Each name stands for a flat space through zero: a line, a plane or more. A row that begins with a name and a colon came from that space; any other row is followed by the name of the space it lies nearest, among the names in its block.
poge_musu: [  3   4   2  28  10 -12  -5  10 -13 -34 -20  22  17   1  10  -2 -22  14
  17 -23  -5 -46  -4 -26  -8  -4   8   2 -17 -16  -8]
gika_pav: [ 13  16   1  12  10  -3 -34  28 -12  20  -4   3 -12 -32  19  22 -23  34
 -28  53   3  -9  13   2 -33  23  -3   7  44  15 -16]
lav_fur: [  2  13  -4 -19 -12  21 -14 -23  16  33  17 -36 -10   3  -1 -38  15  19
  19  24   2  76  11  19  -8 -18  31  21  16  15   5]
poge_musu: [ 11  24 -15  -4  21 -10 -10 -22  60  -1  -1  11   5  19 -63  16   3  11
  28 -30   7  -6   8 -35  31   7 -11   2  12 -14 -26]
poge_musu: [-18   4   9 -19  12  -5  31 -31  44  20  -2  15  24 -35 -42  33  32 -56
  -9 -18  23 -21  -4   9  31   0 -17  19  -6 -11  -3]
lav_fur: [  8  43  -5  58  57 -17  23 -17  66 -31 -14  14 -42 -25 -39  -6   2   1
  25 -10   6 -53 -49  -1  16   1 -28  -9 -12  -9 -16]
tet_ded: [ 10 -13  14  25  11  20 -36  30 -58 -21 -19   5  11  10  64 -19 -41  34
  11  28 -21  -6   8  -8 -55 -23  32  -3   3  -9  -2]
tet_ded: [ 14   8 -15 -17 -27   4  -4  15 -12 -19  23   4   8  37   6   9 -19  24
   9 -26  -4  24   1 -13   4  14 -10 -20   9  -4 -12]
poge_musu: [-10 -16  18 -45 -25  41  -9 -16   8  52   5   6  52  -4  14  46  -4 -11
 -14  37  14  49  25  14 -21 -21  17  19  45  -9  -2]
gika_pav: [ 23   9  -5  14  22  -2   0  24 -14 -25  22  -7 -30   7  11  -9 -19   0
 -16  11   3 -19  -8   8 -16  18 -22 -23  14  -5 -18]
poge_musu: [-19 -19 -19  36  -1 -47  14  -5  16  -6 -35 -15 -73   7 -39 -20  35   8
  -9 -11 -28 -35 -20 -10  48  20 -22 -23 -49  36  46]
tet_ded: [ 17  -6  20  18  20  41   8   6  12  16  -4  -5  -4 -15 -15  13  -7 -12
  -8   5  17 -19  -8   9  -5 -29  -3   2  -1   7  -1]
gika_pav: [  0  -8  10 -18  26   2  -4   2   9  27   3  -3   2 -17 -14  -4  23 -27
  -1   7   5  11   7   6  15  -3  -1   8   4   6  -8]
lav_fur: [-18 -18 -16  -4 -37 -12  17 -30  -9 -17  -1 -28 -19  35  -8 -37  18  -5
   3 -23 -13  13   6   2  14  -6  12  -3 -38   2  38]
gika_pav: [-18  32  14  17  35  17 -52 -13 -24   7 -44   6   6 -58  33  -2  -1  19
  22  32 -25   9   5   9 -48 -23  29  35 -13   1   7]
poge_musu: [ -7 -12   2  20  -7  14  47 -21  22 -21   0  -7 -22  19 -15 -10  10 -23
   7 -27   1 -12 -36  15  22 -23 -14 -21 -37  -2  26]
gika_pav: [-13   6 -20   9 -33 -15 -11   6 -25  -7 -10 -14 -46   6  15   0   3  37
 -13  11 -29  19 -10   7  -2  23 -13 -18 -15  29  33]
tet_ded: [ 35  37   9  16  -8  32  23   8  15   3  40 -18  16 -28   0 -35 -17  12
  14 -12  46  12 -12  18 -14 -21  23  31  14   6 -29]
lav_fur: [-13  12 -24  -6 -11 -10  -1 -22  25  -5  -1  -7 -43  26 -20  18  11  15
  -2   6 -22  26 -13   5  14  20 -30 -29   2   5  19]
gika_pav: [ -5  15  -5   3  30   4 -10 -13  34  15 -14  -5 -36  -8 -35   5  27   1
  18  -1 -17  20 -17   2  26  -2 -19 -10 -14  17   8]
poge_musu: [-11   4 -15 -52 -35   7  18 -47  58  31  26  -8  17  24 -55  39  21 -21
 -11 -11  21  42  19   2  31  10 -16   5  28 -10   1]
gika_pav: [-13 -26  11   0   7   9  14   3 -16  16 -14 -17 -25 -12  -3 -27  39 -29
   5 -13 -16  14 -18  18  29 -21   0  -6 -51  30  34]
tet_ded: [ 12  10  -6   1   6  15  20 -18  38  -3  15 -12 -16  16 -43  -5  10 -10
  13 -28  12   6 -12   0  25 -10 -14  -8  -9  -1  -3]
lav_fur: [ 22 -15  -1   1   7 -19 -11  58 -26  25   8  -7 -38 -25 -18  23   5  -2
 -57  13   7 -37  13  -4  20  44 -36 -16  11  43  -5]
tet_ded: [-18   6  20  12  45   6 -10 -29  43  30 -37  15  18 -38 -12  -4  23 -11
  36  18  -3   3  -8   0   4 -35  25  30  -4  -5  -1]
gika_pav: [  3  18 -17 -51 -16  19   1 -19  28   4  30   1  10  38 -34  28  14  -5
  22 -39  -3  63  -1  -4  32   7 -26 -19   6  -8 -12]
gika_pav: [ 11 -24   5  -7 -68  25  26  23 -46 -29  19   9  54  46  43  -5 -35  18
  14 -48   8  12  -3 -12  -7 -22  23  -9 -17  -9   5]
gika_pav: [  3  -7  -9   1 -11 -22  10   3   3 -15   7   3   3  22  -6 -10  -3   3
   2 -17   3 -13   3 -15  13  12  -1  -7  -1  -6  -5]
tet_ded: [ -4 -17   0 -16 -12  -1   4  -5 -15   5  11 -15   1  10   8 -16   7 -16
 -14   9   3  11  14   9  -5   0   9   3   2  -2   8]
tet_ded: [ 11 -10  10   6 -19  21   7  -1   9   4   3   7  38  17  10  -1 -25  17
  12   0  18   1   6 -11 -13 -26  28  12  18 -12  -9]
poge_musu: [-11   2  -1  19  -5  -1   0  -6 -13  -8 -10  -9 -23  -7  28 -13  -5  12
  -7  28 -12   2 -11  18 -24  -3   6  -2  -4   4  19]
tet_ded: [-31 -10 -11  -9 -10 -41   9 -19   8  12 -15  -4 -19 -13 -16  -3  37 -18
 -15   4 -12  -5   3   5  26  22  -7   5 -18  12  26]
lav_fur: [  5  12 -21  -3 -23 -28  -6  31 -41 -32  15   0 -21  13  21  -6  -9  23
  -7 -20 -17   2  -5  -5   3  39 -20 -23 -11  12   0]
poge_musu: [  0   6   5  -6 -13  38  12 -39  66  43   3 -17   5  14 -29 -12  16  19
  39   9  11  69 -13  10  17 -43  25  14  14  10   8]
poge_musu: [-37 -21  13 -22 -20  -4  39 -22 -11   6  -9  10  25 -26   9  14  34 -59
 -13 -20   1  -5 -12  25  20  -9  -4  10 -38  -3  30]
gika_pav: [ 10  -3  15  15  16  20   5   1   8 -20 -15  22  45  16  -5 -19  -8   5
  60 -55   1  -7 -13 -30  16 -44  27   7 -32 -17 -14]
poge_musu: [-16   1  18 -33  16  18   4 -10  -7  18   4  10  32 -30  15   5  26 -43
  13  -4   0  33  -6  23   3 -17   5  14 -10  -7  -4]
tet_ded: [ 12  27  16  49  56   8  -6  10   2  -7 -19   0 -29 -61  -1  -9  -5  -5
  -5  19   7 -52 -19  14 -23 -10  -4  15 -11   8  -9]
lav_fur: [ 23  13  17  -6  47  22 -11  29  -2   5  12  21  13 -24   5  30 -13 -19
  -4   9  11 -11  -7   5 -11   2 -22  -9  25  -9 -38]
lav_fur: [-12  -1   6 -31  -8  19 -25   1 -16  28  -4   6  13  -8  24  35   1   4
  -9  32 -14  44  10  13 -17   1  -2  -1  22   5   5]
poge_musu: [ 21  52  10   9  36  19   4 -27  74  18  15  10  36 -38 -35  -3  -7   4
  36   1  43   5  -5  -1  -6 -22  20  43  39 -21 -50]
lav_fur: [ -9 -26  17 -25 -31  24   4 -10 -37 -13   3  13  80  26  44 -10 -19 -14
  22 -22   6  16  22  -9 -25 -38  47  21  -6 -36  -3]
tet_ded: [  5  -4  -5 -14  13   2 -16  -7 -13  -6   0 -14  -3   6 -33  -2   9 -23
 -11 -25   1 -21  31 -15   7   3  -5   7 -19  -6   0]
lav_fur: [-16 -33  -4   3 -32 -10   5   6 -22   0 -19  -2 -12  24  10   3   5  10
 -10  -4 -21  -2  -1  -7  12   1   0 -17 -23  16  35]
lav_fur: [ -7  -5   7  31  36 -16  12  -6  26   0 -27  11 -21 -28 -30  15  11 -23
 -14   4   3 -62 -12  -3  14   2 -19   0 -14   1   6]
tet_ded: [-16 -15 -11   6  -5  -4  19 -36  41   3 -17 -18 -35  33 -44 -23  35  -3
  27 -26 -18  19 -17  -5  45 -19  -2 -14 -40  12  35]
tet_ded: [ -3 -19  12  16  16  14 -47  13 -53 -10 -37  -1  10   8  41 -28 -16  26
  22  12 -31   0  20 -18 -36 -30  41   9 -21  -2  12]
gika_pav: [-14   0  -4  -9 -25  -2  17 -23 -21 -37  -1   5  33  12   0  -6  -1 -22
  10 -53   2 -19   8 -10   2 -10  10  12 -40 -25  11]
lav_fur: [ 11  -5 -14   4 -20 -28   3  12  -5 -37  12  15  28  49  11 -20 -26  27
  24 -30   1 -11   7 -35   4  11  14  -9   9 -24 -21]
lav_fur: [  7 -29 -22  -5 -43 -30  10  35 -57 -25  17 -26 -38  35   0 -25   6   3
 -33 -35 -13 -15  11  -9  25  35 -18 -29 -37  28  26]
poge_musu: [-11 -24  20  10  45  11  -3  -6  32  28 -40  22  -7 -18 -32  52  14 -31
 -14  19  -6 -40  -7  -6  17 -13 -25 -11  -2   1   9]
gika_pav: [ 10  18  12 -30 -17  46 -20  -7  10  23  19  17  61   6  33  38 -36  25
  13  32  17  54  15   5 -44 -20  22  16  65 -26 -31]
[-13 -21   1 -11  10 -24  10  -6  14  28  -6 -10 -16 -15 -28  -9  38 -32
 -16   5   2  -6   7   5  32  10  -5   6 -10  16  12] : gika_pav
[ -2  -2   4 -40 -16  13  -7  -1 -13  21  22   0  27  -6  14  33  -7 -18
 -32  25  14  21  26  15 -21  13  -5   8  38 -11 -11] : poge_musu
[  4   1  -3 -16 -14  -2   8 -13   6  -1  22  -9  24  13   2 -22  -3  -6
   7  -4  17  17  15   0  -5  -4  20  16  15 -16 -13] : tet_ded
[ -6 -31   5 -21 -12  -5  -8  19 -44   2   7   4  10  10  39  21 -15 -17
 -43  34  -5  -9  22   8 -27  18  -6 -13  25 -10   2] : tet_ded
[  3  12   8  44  28   5  -8   0   1 -22 -24  13  -8 -14  20   0 -26  18
   8  22  -6 -38 -16  -1 -33 -14   6   1   2 -14  -4] : poge_musu
[-11 -12  -4  -6 -23  -9  16 -10  16  20  -1  -7  -9  -3 -19  16  13  -8
 -25   9   7  -4   4   6  16  10  -9   1   4  12  17] : gika_pav
[ -2  17   4 -21 -17  -6  17   7   8  32  22   2  15 -47  -2  18  16 -15
 -21   7  25  15  -2  22  11  19  -8  21  19  18 -10] : tet_ded
[ -3 -18  -1  45  24 -46   1  28 -15 -33 -32  21 -16   6  14 -27  -4  15
  16 -12 -21 -57 -18 -27  14   9   2 -16 -29   2   3] : lav_fur
[ 23  -9 -14 -28 -64   6  11  28 -30 -20  46   3  31  55  25  21 -42  24
 -21 -17  16  17  16 -11 -11  24  -8 -22  36 -12 -18] : tet_ded
[  4   2  -5 -20 -31  14 -12  15  -7  21   8  -1   3  12   9  21  -4  30
   1   4  -7  46   0   0   5   6  -4 -10  16  20   3] : gika_pav
[ 20   0 -24  35   4 -37 -19  30 -17 -32  -6 -10 -53  27 -12 -19 -19  42
 -12  -4 -17 -42   5 -29   4  34 -16 -26  -6  15   1] : poge_musu
[ -9  30 -20  78  32 -30 -22  -4  27 -21 -57  -4 -95 -17 -24  -9   4  61
  14  17 -42 -40 -39 -12   8  12 -22 -21 -35  35  33] : gika_pav
[ 13 -10   0  16  -8  28  15   5  20  -6  -2   1 -18  35 -17  19 -12  16
   8 -15  -4   1 -24  -6  16 -17 -19 -32  -7   7  10] : tet_ded
[ 17  -2  -1 -10   3   2   9  16  -3  -4  27  -4  -4   8  -5   6  -8 -15
 -21   0  15  -9   4   4   1  15 -18 -12  18  -4 -17] : gika_pav
[ 20  18  13 -26  18  24  -5  -5  34  11  16  27  73  -3 -28  24 -10 -12
  34 -37  32   6  16 -26  11 -19  13  25  24 -29 -50] : poge_musu
[-40 -37 -12  11 -29 -24  39 -28  11  -7 -33 -11 -44  26 -27 -15  49 -17
   7 -37 -33  -2 -31   3  59  -8 -14 -26 -75  26  68] : poge_musu
[  8  -3  -5  13   0   6  17 -18  57 -11  -1  18   9  48 -24  16 -18  19
  28 -10   5  -3 -17 -22  15 -14  -5 -20  20 -23 -12] : lav_fur
